Here is a tiny trained network, its code and every weight. The questions are about switching its units off for an input and a class, where a switched-off unit gives its printed mean instead of its output.

import numpy as np


def w(rows, s, z=0):
    codes = np.array(rows[::2]) - 128.0
    scale = np.full(codes.shape[1], s)
    scale[-1] = z or s
    return codes * scale


def f(y):
    return y / 2 * (1 + np.tanh(0.7978845608 * (y + 0.044715 * y**3)))


def log_softmax(a):
    a = a - a.max(-1, keepdims=True)
    return a - np.log(np.exp(a).sum(-1, keepdims=True))


def net(x, mask):
    res = np.array(x, float).reshape(1, 8) / 4 @ E
    y = f(res @ A[0][:, :-1].T + A[0][:, -1])
    res = res + np.where(mask, y, B[0][:, -1]) @ B[0][:, :-1]
    return log_softmax(res[-1] @ U[:, :-1].T + U[:, -1])


A, B = {}, {}
E = w([
[137,28,142,70,210],'x0',
[130,121,116,128,119],'x1',
[136,116,113,137,122],'x2',
[113,139,129,103,121],'x3',
[123,136,136,125,129],'x4',
[250,162,128,75,116],'x5',
[116,153,160,120,146],'x6',
[116,97,254,140,37],'x7',
],0.011)
A[0] = w([
[54,133,156,214,11,143],'n0',
[122,126,41,138,139,192],'n1',
[221,161,157,114,92,204],'n2',
[204,170,141,104,94,131],'n3',
[178,172,101,129,155,15],'n4',
[147,220,122,159,117,120],'n5',
[84,135,105,66,96,158],'n6',
[134,103,115,158,122,100],'n7',
[160,108,91,104,170,62],'n8',
[143,97,190,106,101,40],'n9',
[116,60,167,113,158,178],'n10',
[52,151,192,109,112,152],'n11',
[186,169,153,91,95,201],'n12',
[175,126,150,103,86,71],'n13',
[129,131,161,92,162,120],'n14',
[161,121,100,163,123,101],'n15',
[116,27,172,75,149,110],'n16',
[218,83,132,81,177,110],'n17',
[128,155,80,22,190,112],'n18',
[74,107,175,171,77,128],'n19',
[162,113,74,127,177,125],'n20',
[44,97,105,147,167,237],'n21',
[87,196,39,150,181,65],'n22',
[152,213,76,158,82,255],'n23',
[129,113,139,191,117,127],'n24',
[100,160,165,173,89,127],'n25',
[198,116,120,90,165,104],'n26',
[115,65,66,198,76,132],'n27',
[120,94,120,76,131,54],'n28',
],0.012,0.0055)
B[0] = w([
[236,208,126,93,145,248],'n0',
[105,113,119,143,149,197],'n1',
[30,61,83,193,152,213],'n2',
[89,64,129,157,124,190],'n3',
[94,182,92,130,202,151],'n4',
[36,46,119,212,107,188],'n5',
[143,135,156,166,150,143],'n6',
[143,145,102,126,120,128],'n7',
[125,174,123,138,109,162],'n8',
[118,89,106,202,141,157],'n9',
[35,89,93,183,134,188],'n10',
[170,126,128,121,126,186],'n11',
[67,92,93,138,114,198],'n12',
[128,76,119,164,38,157],'n13',
[94,133,82,121,104,146],'n14',
[96,153,154,130,139,136],'n15',
[80,75,129,180,106,200],'n16',
[67,255,155,55,120,194],'n17',
[137,191,106,134,204,202],'n18',
[192,188,121,102,105,195],'n19',
[133,129,105,113,128,183],'n20',
[135,101,205,246,96,223],'n21',
[87,16,185,252,63,208],'n22',
[145,92,205,139,92,235],'n23',
[131,146,150,79,130,148],'n24',
[198,131,106,19,171,184],'n25',
[87,214,148,59,117,174],'n26',
[147,149,123,102,129,169],'n27',
[137,137,154,152,138,141],'n28',
],0.0068,0.014)
U = w([
[117,64,254,179,102,172],'0',
[33,85,137,167,169,204],'1',
[140,237,143,24,185,8],'2',
],0.0088,0.0015)

Each question gives the input, the list of numbers given to net, and the class t.
The units are the neurons (one row each of A and B). Each row of codes is followed by its name. A weight is (code - 128) times the scale printed after its matrix; where a second scale follows, it is the last column's (A, B and U).
mask holds one flag per neuron, in row order. A switched-off neuron (its flag False) gives its mean, the last column of its row in B, instead of its output. The means were averaged over made-up inputs and are rounded, as every weight is.
A unit's drop is (log p(t) with every unit on - log p(t) with that unit switched off) / (log p(t) with every unit on - log p(t) with every unit switched off).
The circuit of an input: a set's keep is (log p(t) with only the set's units on - log p(t) with every unit switched off) / (log p(t) with every unit on - log p(t) with every unit switched off). Starting from the 12 units with the biggest drops (on a tie, the unit counted first), units are removed one at a time, each time the one whose removal leaves the highest keep (on an exact tie, the one counted first), for as long as the keep stays at least 0.8.
units of the circuit, in order: the units of the circuit, biggest drop first
unit that matters most: the unit with the biggest drop
k most important neurons: the k neurons with the biggest drops, biggest first
drop when u is switched off: that unit's drop, to one decimal
input [0,1,3,3,4,8,3,-1], class 1: 4 most important neurons => (n2, n0, n3, n12)
input [-8,-3,-6,-5,0,-1,1,5], class 2: unit that matters most => n0
input [4,6,7,8,5,6,4,1], class 1: units of the circuit, in order => (n0, n2, n12)
input [-6,-7,-2,3,6,5,1,-1], class 1: 3 most important neurons => (n2, n21, n12)
input [-2,2,-3,1,6,-8,1,-8], class 0: units of the circuit, in order => (n22, n21)
input [0,-8,5,8,0,-2,-8,8], class 2: units of the circuit, in order => (n0, n22, n19)
input [-4,7,4,-6,5,-4,-1,-7], class 0: units of the circuit, in order => (n22, n23)
input [-7,-6,2,-1,6,-2,7,-7], class 0: units of the circuit, in order => (n22, n23)
input [-1,-2,-5,8,-6,0,-8,-5], class 0: units of the circuit, in order => (n22, n2)
input [-6,-3,-5,-7,6,-8,0,0], class 0: 2 most important neurons => (n21, n22)
input [-1,-5,-8,3,-4,7,0,-3], class 1: 2 most important neurons => (n2, n0)
input [4,-6,6,-5,7,1,8,0], class 2: 3 most important neurons => (n22, n5, n2)
input [-7,0,8,-1,3,-5,3,-8], class 0: 2 most important neurons => (n22, n23)
input [6,8,-4,7,8,5,-6,-1], class 2: unit that matters most => n17
input [6,-1,-7,8,-8,4,2,1], class 1: 2 most important neurons => (n0, n16)
input [-8,2,6,6,4,7,6,-4], class 1: 2 most important neurons => (n2, n4)
input [2,8,-4,-5,-4,7,-7,-8], class 2: 2 most important neurons => (n17, n26)
input [-6,8,6,-3,-5,6,8,0], class 1: 3 most important neurons => (n2, n21, n12)
input [-3,8,8,6,0,8,-3,-1], class 1: drop when n2 is switched off => 0.1
input [2,-2,8,-4,-1,2,-3,-8], class 2: drop when n17 is switched off => 0.2
input [4,-4,-3,-5,1,4,1,1], class 1: drop when n0 is switched off => 0.6
